Here is a tiny trained network, its code and every weight. The questions are about switching its units off for an input and a class, where a switched-off unit gives its printed mean instead of its output.

import numpy as np


def w(rows, s, z=0):
    codes = np.array(rows[::2]) - 128.0
    scale = np.full(codes.shape[1], s)
    scale[-1] = z or s
    return codes * scale


def f(y):
    return np.maximum(y, 0)


def log_softmax(a):
    a = a - a.max(-1, keepdims=True)
    return a - np.log(np.exp(a).sum(-1, keepdims=True))


def net(x, mask):
    res = np.array(x, float).reshape(1, 7) / 4 @ E
    y = f(res @ A[0][:, :-1].T + A[0][:, -1])
    res = res + np.where(mask, y, B[0][:, -1]) @ B[0][:, :-1]
    return log_softmax(res[-1] @ U[:, :-1].T + U[:, -1])


A, B = {}, {}
E = w([
[116,134,111,130,147,119,132,133,130],'x0',
[72,57,127,101,62,53,68,166,164],'x1',
[140,119,139,130,113,137,121,119,130],'x2',
[114,125,130,134,137,134,127,134,137],'x3',
[149,114,218,253,216,59,78,178,65],'x4',
[217,204,106,74,110,141,85,229,230],'x5',
[119,127,131,140,134,138,123,126,145],'x6',
],0.013)
A[0] = w([
[183,94,136,185,169,131,110,180,112,33],'n1',
[59,43,147,160,124,188,247,48,63,135],'n2',
[103,73,127,122,150,142,164,54,94,86],'n3',
[74,77,189,167,141,58,93,99,67,107],'n4',
[76,178,106,105,75,150,128,97,133,47],'n5',
[61,1,144,171,120,19,74,79,116,95],'n6',
[156,78,90,64,114,98,146,159,188,65],'n7',
[77,59,86,92,59,43,51,163,165,186],'n8',
[164,187,120,187,151,187,142,84,79,21],'n9',
[181,206,158,140,217,209,165,75,70,165],'n10',
[173,131,162,170,153,109,128,151,132,14],'n11',
[181,167,120,146,98,107,122,208,172,28],'n12',
[151,212,167,159,117,133,148,128,136,56],'n13',
[207,206,104,97,139,217,183,130,188,153],'n14',
[161,155,169,157,164,105,80,156,90,20],'n15',
[66,137,127,94,96,99,31,129,123,58],'n16',
[153,120,187,179,131,83,143,75,124,81],'n17',
[75,106,78,49,70,147,184,63,176,76],'n18',
[143,91,134,81,119,157,145,172,179,67],'n19',
[78,118,96,89,74,138,169,78,169,42],'n20',
[71,84,206,161,156,65,60,120,73,120],'n21',
[170,175,140,116,119,94,98,210,180,201],'n22',
[177,166,98,109,101,176,155,129,179,103],'n23',
[188,199,126,122,112,102,77,203,178,1],'n24',
[135,149,121,137,117,146,65,171,132,47],'n25',
[202,147,206,238,184,81,103,186,95,70],'n26',
[60,103,145,143,125,162,183,47,82,105],'n27',
[144,206,87,95,122,173,123,128,138,109],'n28',
[164,171,70,76,123,176,172,106,193,138],'n29',
[94,105,81,78,91,113,170,86,204,142],'n30',
],0.0094,0.0084)
B[0] = w([
[103,144,84,52,125,159,67,59,156,161],'n1',
[47,136,118,41,117,130,48,19,190,249],'n2',
[98,165,126,77,94,159,60,118,199,185],'n3',
[175,138,137,209,113,123,191,213,48,214],'n4',
[140,119,163,152,142,114,164,166,127,157],'n5',
[183,153,118,216,102,146,225,223,55,226],'n6',
[140,159,82,67,97,176,96,169,114,168],'n7',
[73,78,199,70,198,79,99,26,148,220],'n8',
[90,75,207,192,180,79,212,86,78,172],'n9',
[22,118,172,56,131,139,49,17,162,230],'n10',
[178,216,31,39,52,222,62,150,169,149],'n11',
[33,86,199,131,171,88,102,32,102,164],'n12',
[129,178,104,133,112,164,113,185,102,147],'n13',
[145,123,65,191,93,127,166,215,56,225],'n14',
[119,150,76,62,93,170,23,59,201,162],'n15',
[158,217,64,104,46,222,106,71,191,156],'n16',
[147,137,145,160,167,106,180,186,109,166],'n17',
[108,51,202,141,164,114,66,45,180,212],'n18',
[109,172,80,118,91,131,109,138,91,156],'n19',
[76,30,193,134,200,27,155,90,142,178],'n20',
[147,124,156,243,137,119,184,195,149,216],'n21',
[131,191,72,78,46,186,103,128,151,201],'n22',
[149,168,94,152,107,163,158,173,89,184],'n23',
[2,19,240,140,218,43,89,5,79,175],'n24',
[121,52,167,159,154,69,113,129,124,142],'n25',
[37,102,160,84,149,106,47,27,158,219],'n26',
[135,125,106,77,158,166,81,49,187,208],'n27',
[175,189,121,178,96,162,140,188,104,179],'n28',
[153,143,78,142,88,160,179,184,91,211],'n29',
[77,175,133,98,148,134,95,62,119,198],'n30',
],0.0083,0.021)
U = w([
[123,184,88,45,90,191,93,97,154,5],'0',
[110,86,222,138,198,62,119,94,95,252],'1',
[206,174,75,209,92,156,200,246,61,117],'2',
],0.013,0.0026)

Each question gives the input, the list of numbers given to net, and the class t.
The units are the neurons (one row each of A and B). Each row of codes is followed by its name. A weight is (code - 128) times the scale printed after its matrix; where a second scale follows, it is the last column's (A, B and U).
mask holds one flag per neuron, in row order. A switched-off neuron (its flag False) gives its mean, the last column of its row in B, instead of its output. The means were averaged over made-up inputs and are rounded, as every weight is.
A unit's drop is (log p(t) with every unit on - log p(t) with that unit switched off) / (log p(t) with every unit on - log p(t) with every unit switched off).
The circuit of an input: a set's keep is (log p(t) with only the set's units on - log p(t) with every unit switched off) / (log p(t) with every unit on - log p(t) with every unit switched off). Starting from the 12 units with the biggest drops (on a tie, the unit counted first), units are removed one at a time, each time the one whose removal leaves the highest keep (on an exact tie, the one counted first), for as long as the keep stays at least 0.8.
circuit, biggest first: the units of the circuit, biggest drop first
top k neurons: the k neurons with the biggest drops, biggest first
drop of u: that unit's drop, to one decimal
input [4,-3,6,7,7,4,1], class 0: circuit, biggest first => (n11)
input [-1,-6,6,3,7,3,2], class 0: top 2 neurons => (n11, n15)
input [-2,2,-1,-8,5,-8,-1], class 2: top 2 neurons => (n6, n4)
input [-1,-5,-7,0,6,7,5], class 0: top 2 neurons => (n22, n11)
input [0,-6,8,-2,-2,-8,-8], class 0: top 3 neurons => (n2, n3, n27)
input [8,1,8,1,-2,-2,-3], class 1: top 2 neurons => (n22, n16)
input [8,1,-2,1,-7,-6,-4], class 1: top 3 neurons => (n20, n18, n22)
input [8,1,8,-3,4,8,-1], class 1: top 2 neurons => (n24, n12)
input [6,-1,4,-6,7,7,-7], class 0: top 4 neurons => (n22, n11, n15, n1)
input [-6,7,-1,8,3,8,2], class 1: top 3 neurons => (n24, n8, n12)
input [-5,0,-2,-2,4,3,-2], class 0: top 2 neurons => (n22, n20)
input [-2,4,3,-3,-8,-5,-6], class 1: top 2 neurons => (n20, n18)
input [-7,-2,0,-1,-8,3,4], class 2: drop of n15 => 0.0
input [1,8,-1,6,-2,-1,6], class 1: circuit, biggest first => (n8)
input [-8,4,8,4,1,-1,-2], class 2: drop of n10 => 0.1
input [0,-4,-1,-5,-6,1,8], class 2: drop of n14 => 0.2
input [-6,4,-2,-2,-5,-1,7], class 1: drop of n20 => 0.3
